Moves between nodes:
state | ri ka vu zi
s507 | s739 s982 s909 s444
s162 | s765 s307 s489 s224
s267 | s421 s132 s467 s615
s529 | s258 s503 s1 s223
s592 | s48 s832 s577 s765
s765 | s3 s670 s162 s932
s486 | s272 s421 s132 s438
s223 | s98 s969 s794 s507
s664 | s832 s577 s937 s307
s438 | s169 s942 s177 s592
s169 | s934 s838 s438 s48
s174 | s615 s326 s683 s937
s467 | s267 s949 s287 s174
s934 | s362 s584 s169 s503
s362 | s326 s683 s934 s475
s544 | s333 s444 s272 s934
s48 | s503 s1 s592 s3
s472 | s577 s937 s475 s489
s196 | s224 s40 s419 s949
s969 | s632 s223 s3 s982
s224 | s932 s384 s196 s132
s3 | s969 s794 s765 s213
s393 | s909 s932 s384 s421
s1 | s529 s48 s832 s794
s444 | s287 s544 s208 s584
s98 | s142 s632 s223 s739
s419 | s196 s739 s982 s333
s982 | s419 s507 s213 s544
s832 | s1 s592 s664 s670
s794 | s223 s3 s670 s909
s683 | s174 s362 s584 s258
s333 | s949 s287 s544 s362
s475 | s472 s258 s503 s632
s258 | s937 s475 s529 s98
s132 | s486 s267 s949 s177
s838 | s584 s169 s942 s1
s489 | s162 s142 s632 s196
s384 | s393 s224 s40 s267
s739 | s40 s419 s507 s287
s909 | s507 s213 s393 s208
s208 | s444 s272 s421 s838
s942 | s838 s438 s615 s832
s615 | s942 s177 s174 s664
s937 | s664 s472 s258 s142
s142 | s307 s489 s98 s40
s287 | s467 s333 s444 s683
s577 | s592 s664 s472 s162
s503 | s475 s529 s48 s969
s326 | s177 s174 s362 s472
s177 | s438 s615 s326 s577
s949 | s132 s467 s333 s326
s421 | s208 s486 s267 s942
s632 | s489 s98 s969 s419
s307 | s670 s162 s142 s384
s584 | s683 s934 s838 s529
s213 | s982 s909 s932 s272
s40 | s384 s196 s739 s467
s272 | s544 s208 s486 s169
s670 | s794 s765 s307 s393
s932 | s213 s393 s224 s486

In the rows, 487 means zero.

The rows follow the links: the fewer symbols apart two nodes are, the more alike their rows tend to be.

Some nodes and rows for them; each showing differs a little:
s213
[ 488  415  688  694  312  343  609  433  888  435  266  332  494  416  604  441  666  827  564  364  612  384  374  324  470  489  521  481  541  422  239  714  233  437  555  427  417  363  784  642  524  519  341  512  445  522  502  489  544  479  531  676  467  594  656  631  587  655  499  601  355]
s503
[ 502  458  504  538  418  529  798  883  616  661  724  559  652  531  655  543  557  405  652  329  378  377  451  566  592  550  511  361  688  722  577  682  283  483  729  472  519  620  564  603  398  477  555  635  412  505  488  295  453  590  171  729  562  601  502  514  602  626  555  506  521]
s949
[ 459  520  420  603  213  512  544  492  718  568  477  589  479  524  456  362  550  527  495  317  576  481  433  570  514  664  517  644  505  332  464  706  650  459  369  552  436  679  497  832  874  704  363  575  624  266  623  542  734  343  421   89  437  386  342  336  193  332  494  589  404]
s615
[ 670  460  355  259  786  592  221  384  210  463  463  590  400  456  273  431  277  394  456  579  390  587  745  596  339  482  516  564  426  288  678  340  671  432  345  540  488  640  216  354  424  380  541  346  638  554  465  534  414  380  538  264  499  436  221  383  477  220  474  326  594]
s529
[ 457  475  496  418  699  495  569  593  208  490  634  463  655  365  484  691  333  301  600  655  308  421  558  495  605  350  464  358  434  778  733  251  411  558  646  585  631  375  374  286  272  406  588  494  346  552  331  383  206  620  303  679  455  517  533  424  664  600  451  291  631]
s683
[ 340  452  391  539  623  530  512  534  173  490  568  518  683  395  300  583  211  273  531  651  336  376  652  693  572  468  416  444  399  647  742  264  591  512  477  659  668  582  157  402  547  545  434  471  520  381  220  428  383  542  318  289  354  429  420  253  448  360  399  334  677]
s258
[ 319  578  354  402  598  582  480  638  196  512  771  524  541  532  378  685  326  137  475  665  345  560  576  578  578  458  487  397  374  773  690  208  527  577  568  573  686  500  332  328  395  523  634  487  358  417  308  465  334  624  249  525  415  418  462  380  461  523  436  334  611]
s932
[ 594  492  640  474  386  330  419  315  799  508  225  427  397  498  646  343  757  752  475  295  661  515  415  342  354  523  533  541  543  282  162  742  430  431  436  340  356  473  776  620  483  512  439  422  488  542  682  555  679  372  677  557  578  553  564  718  529  536  497  729  320]
s419
[ 244  633  510  665   82  482  628  533  746  507  602  483  582  556  575  545  757  512  475  393  615  433  295  484  564  596  490  502  489  624  373  593  459  657  520  503  516  458  650  774  719  747  312  691  432  256  510  503  635  510  495  417  372  434  627  501  290  680  523  650  402]
s362
[ 421  435  351  643  289  574  799  821  669  676  674  524  684  519  444  468  437  428  540  345  351  357  514  715  577  721  450  451  658  630  633  716  477  409  537  574  537  694  395  660  669  621  450  569  631  314  501  385  580  379  204  290  491  470  332  249  358  374  552  523  539]
s982
[ 336  432  663  739  110  352  655  457  818  437  468  340  624  477  617  501  704  647  598  368  570  309  295  397  601  565  492  386  500  629  342  683  328  507  576  499  546  330  759  658  686  646  277  620  405  461  456  443  621  530  522  555  426  578  715  541  472  717  454  632  362]
s287
[ 254  423  449  604  442  381  427  311  264  391  425  381  573  307  250  610  257  356  463  674  428  410  524  594  595  447  441  459  323  557  610  363  688  526  412  696  601  455  325  428  757  632  304  511  496  370  202  478  510  522  516  256  285  428  624  177  324  453  409  409  590]
s48
[ 699  369  580  433  548  518  730  743  659  613  571  532  604  471  692  415  549  579  620  249  351  417  438  478  404  497  477  419  697  540  454  734  239  400  698  401  377  561  614  486  241  303  610  548  512  557  620  341  409  481  306  835  691  560  435  642  767  513  557  485  443]

Each walk starts at a row. The symbols on each line, taken left to right, move it on to the next node.
Answer with the node's row; about right is enough.
---
[ 590  373  559  379  786  505  499  526  249  429  516  473  563  355  475  596  285  444  571  605  346  431  607  434  482  341  453  376  463  624  594  313  348  421  626  461  551  368  386  196  127  288  600  375  446  653  357  374  204  585  454  762  551  544  512  557  796  512  436  296  525]
vu vu ka ri ka
[ 663  503  506  278  857  541  372  445  177  520  474  558  411  502  524  519  359  454  488  586  375  557  666  398  390  370  486  490  468  409  525  313  453  464  515  413  461  461  355  220  166  238  681  340  512  667  492  490  327  529  487  707  547  561  405  588  707  378  500  381  632]
vu ri zi vu vu
[ 417  793  458  364  476  637  262  420  220  394  723  501  289  667  425  597  483  242  295  737  544  709  484  443  521  457  563  511  247  584  559  150  658  682  456  497  646  392  482  393  459  520  651  497  324  478  424  677  531  588  565  444  467  367  559  521  384  615  412  461  562]
---
[ 620  595  357  183  861  700  287  458  199  487  631  571  333  606  470  465  327  318  397  627  424  646  631  509  380  420  541  566  417  387  617  231  595  463  438  443  489  578  293  287  239  216  756  363  528  580  533  545  332  506  515  479  508  473  296  543  544  379  541  369  581]
zi ri vu
[ 585  708  410  316  667  585  210  305  225  404  546  572  143  629  475  529  557  397  282  655  588  758  526  398  389  361  630  511  306  368  415  182  601  578  390  452  510  430  477  303  226  381  665  416  390  609  533  654  431  506  625  564  524  468  524  625  524  548  460  465  523]
ka ka ka ka zi ka vu
[ 404  712  443  583  163  508  446  466  779  512  495  493  322  661  505  441  763  494  380  375  689  538  310  486  440  649  597  560  540  368  325  619  639  591  339  439  475  561  619  770  750  711  439  593  495  311  623  652  734  504  621  309  477  393  517  474  231  588  497  645  415]
---
[ 546  243  616  660  418  278  579  411  805  510  271  406  645  260  574  325  543  731  665  336  551  318  412  449  472  470  423  504  673  350  370  890  358  358  489  514  366  533  629  616  622  559  240  512  652  497  545  345  566  392  481  516  531  543  508  496  595  477  525  562  322]
ri ri ri ka
[ 336  487  318  503  512  468  276  251  282  445  434  458  437  417  249  551  303  387  363  654  565  536  592  581  520  517  507  640  263  428  581  295  751  502  308  622  564  508  260  465  712  630  326  489  596  353  374  549  554  426  579   85  317  371  443  256  263  297  393  419  582]
zi zi vu ri ka
[ 573  687  303  380  301  700  655  831  565  683  812  691  401  762  576  370  619  330  403  340  452  561  468  623  384  728  558  484  712  567  576  507  507  579  541  385  502  753  456  663  564  452  716  585  460  318  666  497  588  464  300  482  615  399  233  465  374  452  609  566  515]
---
[ 332  263  578  784  247  280  741  511  760  533  371  374  725  303  471  456  501  633  658  386  480  297  369  592  609  548  382  469  647  533  449  801  332  389  513  562  476  480  553  752  694  664  253  573  576  419  517  352  561  488  417  441  445  529  600  385  439  527  508  575  455]
zi ka vu ka
[ 616  171  570  536  496  390  723  645  710  674  398  509  712  359  597  338  396  642  757  281  429  291  529  555  453  516  333  507  689  434  492  868  316  262  632  472  434  617  512  545  496  332  438  427  657  570  596  283  452  373  322  598  552  582  406  459  609  384  592  489  460]
zi vu zi ri
[ 574  508  592  553  431  469  625  609  721  477  533  478  487  505  724  477  781  662  592  346  554  488  332  349  442  465  485  353  662  555  319  677  201  519  658  373  395  394  776  493  300  379  471  561  330  580  598  441  486  518  491  886  545  566  519  769  703  717  519  604  335]
---
[ 445  302  482  649  351  456  790  808  626  674  515  482  789  363  519  431  447  562  715  374  318  255  447  512  620  604  366  385  776  645  611  768  322  378  677  539  478  577  530  608  579  525  393  582  593  426  507  302  433  424  230  524  525  600  388  412  574  457  552  481  478]
zi zi ka zi
[ 188  485  586  600  457  387  430  272  414  302  414  174  593  311  426  730  462  524  511  701  576  419  392  396  630  321  463  407  215  655  415  321  458  601  491  624  647  212  592  335  556  572  220  524  321  504  246  516  468  652  576  638  317  474  784  482  536  665  367  417  492]
zi ri ri ri ka
[ 597  407  415  493  383  466  449  346  727  558  329  575  359  520  527  275  542  615  408  352  560  466  494  533  338  663  490  629  506  149  424  746  578  378  259  439  332  630  473  722  700  589  352  505  694  457  649  529  695  277  599  162  570  450  313  457  315  273  561  605  402]
---
[ 570  484  344  513  362  596  612  766  568  660  618  655  574  647  437  328  500  416  538  362  470  481  565  692  491  726  408  577  626  420  635  571  576  424  492  426  442  769  350  722  647  554  611  564  686  252  620  533  609  310  374  191  507  409  245  354  290  343  570  583  558]
vu ka ri vu ri vu ri
[ 455  505  335  360  649  548  365  476  146  493  494  555  478  489  293  560  238  306  430  629  383  530  651  683  495  503  434  536  416  447  727  327  712  404  391  590  580  639  149  402  573  498  572  456  599  371  389  515  406  434  391  230  413  423  330  215  355  338  556  339  641]
ka vu ri ri
[ 737  430  362  466  465  553  479  715  587  671  473  639  492  568  519  222  499  513  457  332  460  484  567  588  348  673  433  636  701  261  552  688  509  332  442  401  294  752  384  701  590  387  613  480  692  424  738  468  573  322  426  267  645  412  207  461  396  234  638  536  496]
---
[ 750  620  371  315  481  717  519  763  554  709  624  735  342  748  645  292  566  456  410  305  469  620  504  487  373  620  508  522  726  358  455  575  492  434  524  335  381  661  513  593  424  365  724  492  548  467  755  523  577  368  364  534  723  488  293  640  495  394  634  576  526]
zi vu vu ka ka ka
[ 246  685  468  499  448  617  397  490  227  317  657  436  436  578  449  744  517  243  406  690  522  605  437  456  601  395  599  393  334  746  525  189  522  694  601  561  650  300  445  339  412  562  609  553  300  463  285  582  399  658  496  572  401  378  655  473  436  726  431  346  546]
ka ka ka ri ri ri
[ 670  614  597  432  432  532  436  550  793  547  506  569  351  605  696  376  738  606  500  273  566  579  414  359  337  537  548  450  631  368  253  640  318  504  614  278  319  428  764  544  262  402  577  498  429  576  735  542  555  450  604  758  630  549  473  763  579  590  560  643  403]
---
[ 606  763  418  388  342  598  413  604  662  534  595  642  248  820  658  373  766  536  361  366  618  692  418  466  336  614  586  524  560  379  330  534  466  522  517  278  384  544  678  654  381  431  703  549  421  444  721  617  631  409  571  567  637  441  469  685  391  514  576  615  412]
vu ka zi ri
[ 492  619  418  387  520  470  172   95  336  320  281  422  260  567  440  498  514  470  308  669  605  714  460  370  404  388  634  636  221  303  365  238  746  568  257  554  457  343  511  400  506  509  438  389  487  495  480  638  600  491  793  339  435  404  552  521  402  443  394  480  520]
zi vu ri ri ka
[ 610  301  571  585  451  331  481  309  834  533  218  463  522  437  557  271  541  744  548  287  564  416  472  486  372  553  443  560  530  220  381  778  433  296  404  447  330  563  615  686  595  503  364  438  710  526  635  479  609  305  595  428  543  579  365  533  508  306  534  589  411]
---
[ 792  250  489  473  540  435  612  538  675  610  362  614  500  417  595  223  386  656  597  267  416  403  554  515  356  563  424  541  716  303  482  730  423  297  463  411  309  734  463  571  395  346  544  440  708  576  756  434  513  291  459  452  631  574  225  436  576  254  639  567  474]
vu ka zi ri ka ka ka
[ 847  482  505  394  593  533  585  723  629  627  572  612  441  590  702  317  597  577  501  294  465  515  505  442  398  555  490  502  748  337  476  630  331  368  549  293  299  648  617  530  255  312  684  438  534  553  723  415  466  409  379  661  743  570  334  675  633  443  658  547  439]
ka ri zi vu ri
[ 473  496  549  424  642  468  442  370  342  324  477  353  465  392  543  668  493  489  476  657  535  523  451  350  497  241  487  344  364  630  402  305  317  556  571  472  553  262  595  218  153  322  500  422  276  675  367  459  320  650  573  780  486  586  623  669  727  701  361  395  426]
